[121  86  81 121 121  81 121 121] -> Sede
[123 179 123 186 179 123 114 123] -> kad
[106 130 122 147  84 164 127 143] -> gesa
all kad: [123]  1 3 6 8
all Sede: [121]  1 4 5 7 8
all gesa: [147]  4
all gesa: [106]  1

[155 155 134 113 155 155 113 128 154  92] -> napi
[114 176 113  92 100 140 162 116 120  92] -> zar
[140 114 135 122 136 138 135 139 122  92] -> Gabup
[126 176 113 120 100 140 176 116 120  92] -> Gili
[139 134 134 139 139 134 134 123 123 139] -> Tegat
[140 114 140 122 136 140 140 131 122  92] -> Veko
all zar: [140]  6
all Gili: [140]  6
all Tegat: [139]  1 4 5 10
all napi: [155]  1 2 5 6
all Tegat: [134]  2 3 6 7
all Veko: [140]  1 3 6 7

[131 133 129 125 121 125 128 136 126 126 126 139 124 120 130 128 117 127
 136 138 128 109 123 128 129 116 128 127 125 128 125 125 127 133 134 124
 138 132 128 126 129 134 123 123 129 132 124 128 140 117 119] -> teli
[131 128 129 110 144 125 124 150 126 159 130 142 128 122 136 113 134 116
 136 136 134  94 142 105 122 128 137 127 128 141 122 125 128 141 133 120
 120 132  87 136 140 163 104 102 134 140 128 145 141  95 110] -> lagel
[131 128 129 127 108 125 124 136 126 117 125 139 122 114 130 130 114 127
 136 138 128 109 122 132 129 116 122 128 123 128 128 125 128 133 134 120
 138 132 131 125 129 134 123 123 128 133 124 140 128 118 119] -> Zomu
[131 133 129 127 111 125 124 136 128 119 125 139 122 114 130 130 114 127
 136 138 128 109 122 132 129 128 128 123 123 144 125 125 128 128 134 120
 138 132 129 125 129 134 123 123 128 133 124 140 129 118 119] -> fal
[131 133 129 127 114 128 124 136 126 121 128 139 122 114 130 130 114 127
 128 138 128 109 122 132 129 116 125 123 123 141 125 125 128 133 134 120
 138 132 128 128 129 134 123 123 129 133 124 140 128 118 119] -> Pir
[131 133 129 127 114 128 124 136 128 121 125 139 122 114 130 130 128 127
 136 128 128 110 122 132 128 116 125 123 123 141 125 128 128 128 134 121
 138 132 128 125 129 134 123 123 129 133 124 140 129 118 128] -> sedir
[138 148 127 139  78 128 124 149 126  90 118 145 119 105 119 135  96 122
 128 128 135  86 122 132 128 123 100 103 115 174 128 113 126 141 134  99
 138 130 128 116 124 134 110 116 140 138 124 128 126 118 117] -> geli
[131 133 129 127 117 123 125 136 126 121 125 139 123 115 139 130 128 139
 129 138 128 128 122 132 128 116 125 128 123 140 125 125 128 133 134 139
 138 132 126 125 129 134 123 123 129 133 124 136 129 118 119] -> seki
[131 133 129 127 117 125 125 136 126 121 125 128 123 116 130 130 128 127
 136 138 128 111 122 132 128 116 125 128 123 140 125 125 128 133 134 128
 128 132 126 125 129 134 123 123 129 133 124 128 129 118 119] -> foz
[131 139 129 131  99 125 124 138 126 108 124 139 128 112 128 130 109 127
 134 141 128 103 122 132 133 118 116 116 119 155 125 123 128 134 134 115
 138 132 128 123 129 134 121 123 131 128 124 142 129 140 119] -> Repan
[131 133 128 127 113 125 124 136 126 121 125 139 122 114 128 128 114 127
 136 138 128 109 122 132 139 116 125 123 123 141 125 125 128 122 134 120
 138 132 128 125 139 134 123 128 129 133 124 140 129 128 119] -> kap
all seki: [129]  3 19 41 45 49
all kap: [139]  12 25 41
all seki: [139]  12 15 18 36

[136 126 132 119 126 139]  zavum
[108 127 138 108 126 127]  rumek
[149 133 137  80 137 126]  vam
[126 126 133 126 126 146]  kul
[112 131 118 150 129 117]  Biru
[128 132 132 128 132 132]  Vigiz
all rumek: [108]  1 4
all kul: [126]  1 2 4 5
all kul: [133]  3
all Vigiz: [128]  1 4
all rumek: [127]  2 6

[117 128 118 121 116 132 137 152 148 115 114 126 114 148 139 102] : deg
[121 140 118 108 142 140 144 116 139 127 126 135 133 121 121 124] : nugi
[119 120 121 158 124 122 123 129 125 119 125 124 113 139 125 119] : zevoz
[100 130 133 117 126 135 116 133 119 126 101 132 126 139 141 128] : Vud
[123 131 113 139 117 131 124  95 153 115 125 133 140 118 114 140] : borog
[117 128 118 121 110 132 137 152 122 115 114 126 114 148 139 102] : lilo
[102 116 109 139 101 125 147 119 135 177 135 142 133 110 135 104] : dubo
[102 116 109 139 101 125 147 119 135 177 179 142 133 104 135 104] : mufad
[134 130 132 109 111 111 133 130 122 134 128 124 107 143 135 126] : busa
[131 145 110 153 119 141 126 126 136 123 128 132 113 148 116 149] : dev
all mufad: [125]  6
all zevoz: [125]  9 11 15

[143 132 133 107 137 107 144 104 125 111 133 133 106 135 110 108 133 149
 146 116 142 122 143 103] : pufo
[ 84  99 111 114 101 110 128 111 110 120  83  94 110  91 129 118 101 137
  87 127 109 119  83 109] : big
[131 119 133 130 145 145 150 129 110 133 133 136 121 140 140 145 120 122
 124 153 145 152 131 133] : sovi
[ 98 102 120 139 109 138 104 104 115 142  86 104 138 109 147 147 103 113
  92 121 140 140  89 141] : kizi
all sovi: [133]  3 10 11 24
all pufo: [133]  3 11 12 17
all kizi: [140]  21 22
all kizi: [104]  7 8 12
all big: [84]  1

[135 135 136 136  81  81 136] = dafa
[108 108 135 109 108 108 108] = lita
[136 124 115 119 174 143 126] = Livu
all Livu: [143]  6
all lita: [108]  1 2 5 6 7
all Livu: [126]  7
all dafa: [136]  3 4 7
all dafa: [135]  1 2
all lita: [135]  3

[138 133 143 180  82  73 183 147 135 120 161 120 153 168 149 153 131 175
 133 158 138 158] -> baso
[106 130 122 137 138 118 116 130 121 137 101 137 123 119 114 104 139 130
 148 106 101 116] -> vab
[119 145 135 175 134 102 145 134 134 169 115 146 128 148 119 106 128 164
 122  91 107 128] -> beka
all vab: [137]  4 10 12
all beka: [145]  2 7
all baso: [149]  15
all vab: [130]  2 8 18
all baso: [158]  20 22
all beka: [146]  12

[157  96  96  96  95  96  95  95  95  96] -> tuvid
[138 151 144 149  93 147 147  92 126  97] -> resap
[ 91 131 166 163 162  97 150 149 170 135] -> vunu
[124  89  97  95  89  97 105  97  97 153] -> suseg
[148 164 127 127  88 127 127  88 108 148] -> mevaz
[102 147 176 161 162 145 145 150 165 145] -> Zibo
all Zibo: [145]  6 7 10
all suseg: [97]  3 6 8 9
all tuvid: [95]  5 7 8 9
all mevaz: [148]  1 10
all tuvid: [96]  2 3 4 6 10
all vunu: [131]  2

[ 87 121 126 119 131 134 130 116 125 129 131 126 105 116 118 132 131 134
 119 129 131 130 129 120 124 133  91 119 129 132] -> babuz
[138 119 129 111 136 131 127 126 118 128 126 128 116 129 123 131 132 135
 126 130 127 123 126 114 126 134 121 113 133 134] -> bafom
[120 127 130 116 132 112 133 128 112 128 129 127 123 137 126 132 128 136
 133 134 131 124 133 116 128 112 128 112 128 133] -> Nules
[147 126 117 114 120 122 132 137 116 117 128 121 143 134 137 121 128 122
 132 129 123 125 131 104 135 118 151 105 133 120] -> Tok
[100 126 125 131 129 135 123 117 132 136 131 135 112 116 120 136 135 121
 122 128 123 132 129 134 121 138  94 123 127 135] -> gof
[121 125 132 125 132 138 132 131 126 132 128 132 122 136 127 132 135 137
 132 133 131 125 130 131 129 136 127 127 132 135] -> ref
[120 122 130 116 132 140 133 134 119 128 129 127 123 137 126 132 136 136
 133 127 120 126 128 107 134 115 150 107 125 117] -> pugu
[120 122 130 116 132 140 133 134 119 128 129 127 123 137 126 132 129 128
 131 129 125 121 128 114 127 126 143 113 129 127] -> dagu
all ref: [132]  3 5 7 10 12 16 19 29
all Tok: [137]  8 15
all gof: [123]  7 21 28
all Nules: [112]  6 9 26 28
all pugu: [120]  1 21
all gof: [121]  18 25
all Nules: [128]  8 10 17 25 27 29

[102 134 130 118 130 142 150 142 119 149] : ligi
[143 123 119 123 119 123 119 129 119 119] : Teb
[154 122 144  98 135 102 111 138 136 117] : fopu
[ 84 115 129  95 129 129 129 114 132 116] : barin
[153 118 144 126 156 123 157 137 121 150] : bave
[140 124 148 101 120 116 109 100 109 105] : pefes
[108 113 124 127 104 149 131 143 173 141] : papem
[129 137 120 166 120 124 111 109  99 139] : dizaz
[141 115 127 115 148  92  85 116  99  92] : goge
[ 89 137 124 117 116 138 119 116 111 135] : luri
[169 100 160 125 129 120 133 138 114 129] : noget
all Teb: [119]  3 5 7 9 10
all goge: [115]  2 4
all dizaz: [166]  4
all barin: [129]  3 5 6 7

[132 130 125 103 145 152 103 132 130] = vofis
[128 133 101 100 128 101 120 128 101] = meb
[132 127 132 132 129 132 132 132 127] = bozi
all bozi: [132]  1 3 4 6 7 8
all meb: [128]  1 5 8
all meb: [101]  3 6 9
all meb: [133]  2
all vofis: [132]  1 8
all vofis: [152]  6

